Here are made-up things, facts about them, and rows of numbers that follow some of those facts. Name the thing behind each unnamed row.

Named rows:
simi: -3 -2 -7 -1 -9 -2 27 -1 5 -10 -1 -11 1 4 6 -9 -1 -2 9 3 -5 -5 -9 4 2 10
 0 0 -9 4 1
natrobrus: -2 1 3 0 -5 -1 -20 7 -4 4 1 11 -1 -11 -5 14 -2 1 -2 -4 6 3 14 -8 3 4 -4
 -1 -1 3 0
fupli: 4 -8 1 3 15 2 -9 -11 5 4 6 -3 1 4 4 3 -1 -12 -6 -3 -5 -1 0 -3 -8 -4 0 -3
 2 0 -5
fugruk: -2 2 -1 0 -10 3 17 6 -10 -7 -3 -4 2 2 2 -17 -1 7 8 3 2 -7 -6 5 4 14 -3
 -2 -4 3 0
festek: 5 -8 3 3 14 6 -13 -7 -1 5 4 -1 1 3 2 0 0 -7 -7 -3 -2 -1 3 -1 -7 -5 0 -5
 3 -1 -5
vaflasel: -1 5 1 2 -5 1 -18 4 -6 7 0 15 -1 -11 -6 6 1 9 -5 -3 7 1 9 -10 6 6 -6 3 3
 3 -4
gegram: -3 2 -3 0 -8 0 22 5 -5 -7 -3 -5 1 3 4 -14 -1 5 9 4 -2 -7 -7 4 4 10 -2 -1
 -4 1 1
skire: 4 -8 1 3 15 3 -9 -11 4 5 6 -3 1 4 3 3 -1 -11 -6 -3 -4 -1 1 -3 -8 -4 0 -3
 1 0 -5
plubaplam: -2 2 2 1 -7 1 -16 4 -1 4 1 10 -2 -9 -6 10 1 5 -5 -3 7 4 11 -9 2 2 -3 2
 -1 3 -1
nakamol: -3 1 -2 1 -5 -2 -11 1 5 5 1 7 -1 -9 -3 12 2 4 -5 -3 3 4 9 -10 4 -1 -3 3
 -2 3 -2
flibri: 1 -6 2 0 1 1 5 -10 -2 -3 2 -2 -2 -5 2 -11 2 -4 1 -4 -6 -2 -3 -12 -2 -6 0
 -3 -3 -2 -1
nudak: -15 6 -12 -4 -9 0 23 -1 3 7 -3 -8 1 6 25 -16 5 1 9 3 -8 -7 -10 8 5 -7 -1
 -9 -2 0 -2
sepom: 1 6 5 -2 0 0 -11 3 -5 0 -2 4 -1 4 -9 6 -3 1 -1 1 8 7 -1 9 -3 0 3 3 6 -2
 6
gezos: -3 1 0 0 -3 -4 -15 6 2 4 2 9 0 -11 -1 17 -1 0 -1 -4 2 3 13 -9 4 0 -3 0
 -2 2 0
toflek: 0 5 2 -2 1 -3 -6 2 1 0 -2 2 -1 4 -6 9 -2 -1 -1 1 3 6 -2 9 -2 -3 4 4 5 -3
 5
bresker: 1 0 -3 0 -1 1 -10 3 -4 3 -2 6 2 2 -5 7 -1 2 -2 0 5 3 1 9 1 10 -1 0 1 6
 -2
zise: 1 -1 -1 -2 1 -1 -13 6 -7 2 -1 7 3 -1 -4 11 -4 -2 2 -1 4 3 3 10 2 10 -1
 -2 2 5 -1
zofol: -1 3 0 0 -10 2 17 6 -10 -8 -3 -4 1 2 1 -17 -2 7 9 4 2 -7 -6 5 4 13 -3 -2
 -3 2 1

How the things are related:
nufli: is directly part of; vukodrer: uses; testa: is of sort
feste: nufli deflal
buflu: nufli bopler; vukodrer tregor zisel; testa b
briflor: nufli treplar; testa c
flagar: nufli biner
nimir: nufli kagi; testa d
greklos: nufli flibri; testa d
zofol: nufli flibri; vukodrer fupli minun nomila; testa a
flagruk: nufli goklu; testa b
grikam: nufli loskugri; vukodrer stusten; testa d
suzis: nufli stuto; vukodrer flibri; testa c
tunor: nufli zisel; testa a
natrobrus: nufli bopler; vukodrer muflil; testa d
roper: nufli flibri; vukodrer leko feste ziklolan; testa b
gezos: nufli bopler; testa d
nobrur: nufli stuto; vukodrer sesta tregor plubre; testa a
vaflasel: nufli kligrom; vukodrer flibri; testa d
nakamol: nufli plizul; testa d
kloti: nufli nisar; vukodrer gogrus leko; testa b
vibemo: nufli stogran; testa d
lames: nufli vosos; testa a
matar: nufli loskugri; testa c
sepom: nufli nisar; vukodrer matar plizul; testa b
ragri: nufli kligrom; testa a
zigi: nufli trinadrus; testa b
plubre: nufli zisel; testa a
flufle: nufli stogran; testa b
zokom: nufli feste; testa a
nusko: nufli treplar; vukodrer dogilal flagar giflon pase; testa c
nudak: nufli zisel; testa a
bresker: nufli feste; vukodrer griflazar stogran; testa b
loskugri: nufli nisar
trado: nufli flagar; vukodrer flagar; testa a
flevus: nufli treplar; testa d
giflon: nufli feste; testa a
flamin: nufli nisar; vukodrer sidem; testa d
plekledo: nufli runuk; testa a
muflil: nufli vosos; testa d
nifluk: nufli bopler; testa a
pufan: nufli gogem; vukodrer fiplik; testa b
baples: nufli stuto; vukodrer ziklolan; testa d
plizul: nufli deflal
klubrem: nufli plizul; vukodrer trasok kligrom plubre ziklolan; testa c
ragros: nufli runuk; testa b
nomila: nufli biner; testa a
fiplik: nufli kagi; testa d
padro: nufli gogem; testa c
govik: nufli stuto; testa b
droskim: nufli stogran; testa b
zabridek: nufli kagi; testa a
zise: nufli bopler; vukodrer govik nifluk; testa b
ninor: nufli loskugri; testa b
brorizir: nufli vosos; testa a
stusten: nufli runuk; testa a
plakes: nufli kagi; vukodrer vemir; testa b
flegreplan: nufli gogem; testa c
plupem: nufli treplar; testa b
fadegrem: nufli stuto; testa d
skatas: nufli gogem; testa d
toso: nufli zisel; testa a
brastas: nufli deflal; vukodrer plekledo flevus stipem; testa b
skire: nufli feste; testa c
pase: nufli stogran; testa c
flapla: nufli gogem; testa d
noplam: nufli nisar; testa b
brefe: nufli runuk; testa a
minun: nufli vosos; testa d
trinadrus: vukodrer flagar plubre stipem
stiragrus: nufli bopler; vukodrer siro grokun miza tigi; testa b
zuser: nufli vosos; testa d
plubaplam: nufli trinadrus; vukodrer kligrom bedir; testa d
trasok: nufli goklu; testa b
fozim: nufli goklu; vukodrer runuk biner; testa b
klaske: nufli treplar; vukodrer bravar minun skatas; testa c
rirom: nufli stuto; vukodrer flevus; testa b
kubidok: nufli kagi; vukodrer stuto nifluk; testa a
festek: nufli treplar; testa c
zifakle: nufli trinadrus; testa c
peskon: nufli kagi; testa a
lofir: nufli runuk; vukodrer zisel rabo; testa d
simi: nufli runuk; testa a
brostu: nufli runuk; testa a
kleflu: nufli gogem; vukodrer siro brostu; testa a
grage: nufli kligrom; testa a
baradror: nufli kligrom; vukodrer vemir tigi; testa a
flibri: nufli biner
tregor: nufli feste; testa d
drapa: nufli kligrom; testa a
sedre: nufli nisar; testa b
triskas: nufli treplar; vukodrer bozaplin flegreplan; testa d
grokun: nufli gogem; testa a
toflek: nufli nisar; testa b
bravar: nufli stogran; testa b
gogrus: nufli kagi; testa b
depitim: nufli feste; testa b
plebam: nufli zisel; vukodrer briflor nudak; testa b
zisel: nufli deflal
gogem: nufli trinadrus; vukodrer bravar
grubroda: nufli stuto; testa b
stiklil: nufli gogem; testa a
vosos: nufli biner
satrul: nufli nisar; vukodrer miza rabo; testa c
dogilal: nufli deflal; testa c
bopler: nufli trinadrus
vakla: nufli deflal; testa b
flesko: nufli stogran; vukodrer noplam; testa a
deflal: vukodrer bravar sedre muflil
zenil: nufli runuk; vukodrer zisel bredus; testa a
sidem: nufli biner; testa a
tigi: nufli stuto; testa b
toba: nufli goklu; testa c
rabo: nufli stuto; testa b
bedir: nufli kligrom; testa c
nisar: vukodrer flibri lames
gegram: nufli flagar; testa a
klepla: nufli deflal; testa b
zeklas: nufli runuk; vukodrer bopler zabridek loskugri simi drapa nifluk; testa a
sebro: nufli stuto; vukodrer matar vibemo biner skire; testa c
kagi: nufli nisar
gretrege: nufli goklu; testa b
nidazos: nufli feste; vukodrer zabridek leko stogran nomila; testa c
lekir: nufli flagar; vukodrer lames skire ragros; testa a
fugruk: nufli zisel; vukodrer zifakle biner; testa a
nodras: nufli goklu; vukodrer flelem; testa c
daskina: nufli stogran; vukodrer nudak vosos; testa b
temum: nufli loskugri; vukodrer flagruk; testa b
sesta: nufli kligrom; testa b
kligrom: nufli treplar
bredus: nufli kagi; testa a
pebrim: nufli flagar; vukodrer dogilal vibemo; testa b
leko: nufli goklu; testa b
stipem: nufli plizul; testa d
bozaplin: nufli deflal; testa b
bostil: nufli flibri; testa c
brafludo: nufli vosos; testa d
faskem: nufli goklu; vukodrer tigi zisel ziklolan; testa c
nostasti: nufli feste; testa c
toderel: nufli stuto; testa c
miza: nufli kligrom; testa d
fupli: nufli feste; testa c
stuto: nufli nisar
siro: nufli vosos; testa d
vekla: nufli bopler; vukodrer stusten zisel; testa a
goklu: nufli stogran
flelem: nufli runuk; testa b
sigre: nufli gogem; vukodrer grubroda sesta zisel; testa a
runuk: nufli treplar
zeklon: nufli nisar; vukodrer stogran nomila skatas; testa b
ziklolan: nufli vosos; testa c
skale: nufli bopler; testa d
klubriti: nufli plizul; vukodrer flibri sidem; testa d
vemir: nufli flibri; testa c
griflazar: nufli loskugri; testa d

Name these rows:
No name comes twice in this set of rows, the named rows included.
3 2 10 -1 -1 2 3 -7 -5 -3 2 -4 -4 -2 -1 -9 0 -2 2 -6 -2 0 -2 -8 -5 -19 2
 -2 2 -10 8 -> kagi
1 1 -8 1 4 -6 -1 -4 2 5 -1 8 3 0 -2 9 -1 0 -1 -1 -4 1 -7 5 6 9 -1 4 4 4
 -5 -> sesta
-2 3 -6 1 -9 -2 29 -2 3 -7 -2 -8 0 5 5 -16 1 5 6 4 -4 -6 -13 2 3 9 -2 3
 -5 1 0 -> grokun
-4 1 -5 -1 -6 -6 23 3 -2 -9 -1 -6 3 -1 7 -7 -4 -3 13 2 -7 -8 -8 4 5 12
 -1 -1 -4 2 1 -> nifluk
-8 -7 15 5 -5 -5 26 9 -1 15 -1 14 -4 4 -9 18 -7 11 -10 -3 -9 1 26 -8 26
 -33 13 5 3 -3 23 -> fiplik
-11 0 -4 -4 0 3 4 -11 3 12 0 -5 -2 -1 22 -14 8 -6 1 -3 -9 -3 -3 -7 -1
 -24 1 -11 0 -4 -4 -> vosos
8 -3 1 2 1 -2 -5 22 5 -1 -3 5 3 -12 -9 19 3 19 -7 -1 2 -2 23 -9 10 -9 -3
 6 -5 -2 1 -> triskas
1 -4 0 2 3 0 7 -11 -3 -1 2 2 -1 -7 3 -12 2 -2 1 -5 -9 -4 -6 -13 2 -4 -2
 -1 0 -2 -4 -> kligrom
-5 7 6 -1 -6 1 13 12 -9 -13 -3 -4 -2 3 -3 -20 -1 3 10 11 5 -3 -5 4 0 10
 3 1 2 -4 5 -> nobrur
1 -5 4 0 0 3 2 -5 -5 -3 1 -2 -2 -5 2 -12 2 -1 1 -3 -3 -2 0 -10 -2 -8 0
 -4 -2 -3 -1 -> goklu
-3 7 3 -1 -4 -7 -8 -4 11 2 2 4 -5 -6 -5 16 -1 -2 -3 -4 1 8 4 -10 0 -10 2
 8 2 -5 6 -> griflazar
3 -12 7 -5 18 3 -11 33 4 0 2 2 0 4 -10 17 12 6 -18 -10 10 -24 -6 6 -10
 -21 -1 -15 2 -13 -10 -> nodras
0 -7 2 0 3 -2 4 -8 -2 -4 3 -2 -1 -7 5 -5 0 -9 4 -5 -9 -3 -1 -11 -1 -5 0
 -4 -3 -2 -1 -> bopler
0 4 0 -2 2 -6 -2 -3 7 0 0 1 -1 4 -5 12 -2 -5 0 1 0 7 -5 7 -2 -2 5 6 5 -2
 5 -> sedre

The same things again, as new rows of numbers:
Known rows:
ninor: 2 -10 6 2 6 4 8 -1 2 0 2 -1 -1 -1 6 8 -1 -3 3 0 1 -2 -1 -2 -5 -2 -5 -1 2
 -9 6 0 3 3
klubrem: -12 4 -5 -4 -5 -7 -2 0 3 -2 4 4 2 8 -8 -8 -1 9 -2 -1 6 3 -4 2 -2 -2 -6
 -6 0 9 0 -1 9 -4
ziklolan: 3 7 -6 0 -12 -3 -1 2 -9 0 0 -1 -5 1 -4 -1 -5 6 -3 -1 -9 -6 3 -2 8 10 1 4
 9 9 2 2 3 0
faskem: -9 2 -6 -1 -1 -8 -1 0 0 -5 0 2 -6 11 -8 -4 -6 10 -4 -2 6 -5 -1 -2 4 0 -2
 3 1 6 -1 3 8 -1
nidazos: -10 5 -12 -2 2 -8 -4 -1 4 2 13 3 1 -4 -5 -5 -3 6 -1 3 4 8 -4 5 -1 -13 -6
 -3 -1 8 0 5 3 -3
nomila: -3 4 -7 11 -9 -5 0 -5 -9 8 2 5 -2 -8 2 1 -2 3 -2 1 -9 1 -8 -2 4 -6 6 3
 11 11 -4 8 -14 -4
zabridek: -3 5 -5 11 -3 -1 -3 -2 -6 6 6 7 0 -10 0 2 -5 -4 4 5 -4 0 -11 -3 -5 -5 9
 3 13 14 -5 11 1 -4
govik: 4 -6 1 1 7 7 9 3 4 1 5 -1 -2 -8 6 13 -4 -9 7 3 -3 0 -2 1 -8 -4 -1 4 6 -4
 5 4 9 5
nifluk: -7 8 -5 2 -5 4 -5 -1 -1 7 -4 9 -5 -12 0 3 -10 -7 3 -2 -3 -4 -5 -3 1 -13
 15 3 7 13 -5 9 -1 -3
noplam: 3 -10 8 2 5 6 7 0 -1 -1 2 -2 -4 -3 7 8 0 -2 5 0 -1 -3 -1 -3 -4 2 -3 0 4
 -9 6 0 3 5
buflu: -16 -7 2 -6 2 3 11 2 4 -2 -6 1 -6 9 4 5 -8 2 0 -4 8 -11 -2 2 2 -5 -3 -8
 1 -9 4 -4 6 8
nostasti: -3 3 -1 -3 -1 -3 -8 -4 0 1 4 2 0 -7 -5 -7 3 5 -3 -3 0 4 1 -2 2 -3 -2 -1
 -1 7 1 1 2 -3
sebro: 3 -4 5 -1 4 -5 -5 -2 6 0 -1 3 4 8 -9 -5 4 -2 3 2 4 8 -2 -1 -14 4 -1 2 -5
 10 4 3 0 -16
fadegrem: 5 1 13 7 8 7 5 0 -5 -3 -2 -1 8 1 2 1 -2 -6 1 9 3 -1 -5 9 -2 -3 -4 3 -2
 -8 6 4 2 14
droskim: -2 -9 3 -2 3 3 9 0 2 1 -2 -1 -5 -2 6 6 1 -3 0 -2 -1 -3 2 -1 0 -5 -4 -1 0
 -9 6 -2 -2 4
ragros: 11 -7 7 -4 2 4 4 0 6 2 -7 1 -4 0 11 8 10 -5 2 -2 -6 -1 5 -4 -5 -4 0 -4
 -4 -6 3 -8 -2 6
flevus: 8 7 10 0 -1 5 5 4 -5 1 -9 0 8 4 7 2 5 -4 1 9 -6 -6 2 10 -1 -2 -3 -6 -2
 -3 2 -6 0 22
vaflasel: 9 2 12 2 10 3 1 -1 2 -4 -9 2 5 5 5 2 5 -7 -2 7 1 2 -1 7 -1 -11 -3 2 -13
 -9 2 -2 -2 15

Name these rows:
No name comes twice in this set of rows, the named rows included.
-2 0 4 11 -1 -2 -5 -7 -5 3 -1 8 0 0 -3 -2 1 -1 2 1 2 1 -10 -8 -7 -2 7 4
 7 9 -4 8 -3 -7 -> peskon
-4 3 -4 -1 -1 -6 -7 -2 -6 2 12 0 4 -12 0 -5 0 6 -2 1 -3 5 -1 2 4 -1 -5
 -4 3 10 -2 1 -5 0 -> fupli
8 -1 8 -1 -1 1 -7 -1 -3 2 -2 1 4 -2 -5 -3 4 -3 3 -1 -5 2 4 -3 -8 12 3 2
 2 10 3 1 0 -11 -> matar
-9 -7 2 -5 0 0 11 -1 10 2 -1 2 2 3 2 3 6 1 -1 -1 3 3 -3 5 -6 -8 -11 -12
 1 -6 7 -7 7 4 -> brastas
-6 5 -2 6 -11 -7 1 -6 2 7 -10 8 0 10 -7 -5 5 0 -3 0 -3 1 -10 -2 -7 -5 3
 -5 7 13 0 2 -6 -11 -> trado
-14 -9 2 -4 6 4 9 0 5 -4 -4 0 -8 8 4 5 -9 3 0 -6 11 -10 0 -1 5 -10 -2 -2
 -3 -12 3 -1 6 8 -> stiragrus
0 1 12 6 6 5 6 1 -5 -4 -4 -1 6 8 0 0 -4 -2 0 7 6 -6 -5 7 0 -2 -5 2 -2 -9
 3 3 7 16 -> grikam
-10 -5 -5 -7 8 5 10 2 14 2 -1 1 -6 -5 3 9 -9 -8 4 -2 4 -1 -1 5 -2 -19 2
 -1 -3 -7 6 3 4 4 -> zise
-3 -6 2 2 3 3 9 3 0 2 6 -2 0 -4 8 11 -4 -2 5 1 -2 -2 -4 2 -3 1 -5 0 8 -4
 5 2 2 7 -> gogrus
5 -1 15 6 11 7 3 -2 -2 -4 -4 0 8 4 0 0 0 -8 1 7 5 0 -6 7 -3 -4 -4 3 -8
 -10 5 4 0 9 -> flamin
-4 -6 2 -3 -5 4 12 4 -1 2 -4 0 -3 1 5 7 -1 0 0 -3 -4 -9 0 2 2 0 -4 -6 8
 -5 6 -4 5 9 -> trasok
0 -12 9 0 7 3 9 -2 7 1 -2 0 2 4 3 6 5 -7 4 0 3 3 -2 1 -11 -4 -7 -3 -2 -7
 8 -2 1 -4 -> sepom
-7 -1 11 4 8 4 3 1 -6 1 -3 -2 9 1 6 -1 -9 -2 0 4 5 -3 -1 14 5 -10 -4 -5
 -8 -9 1 0 -15 14 -> natrobrus

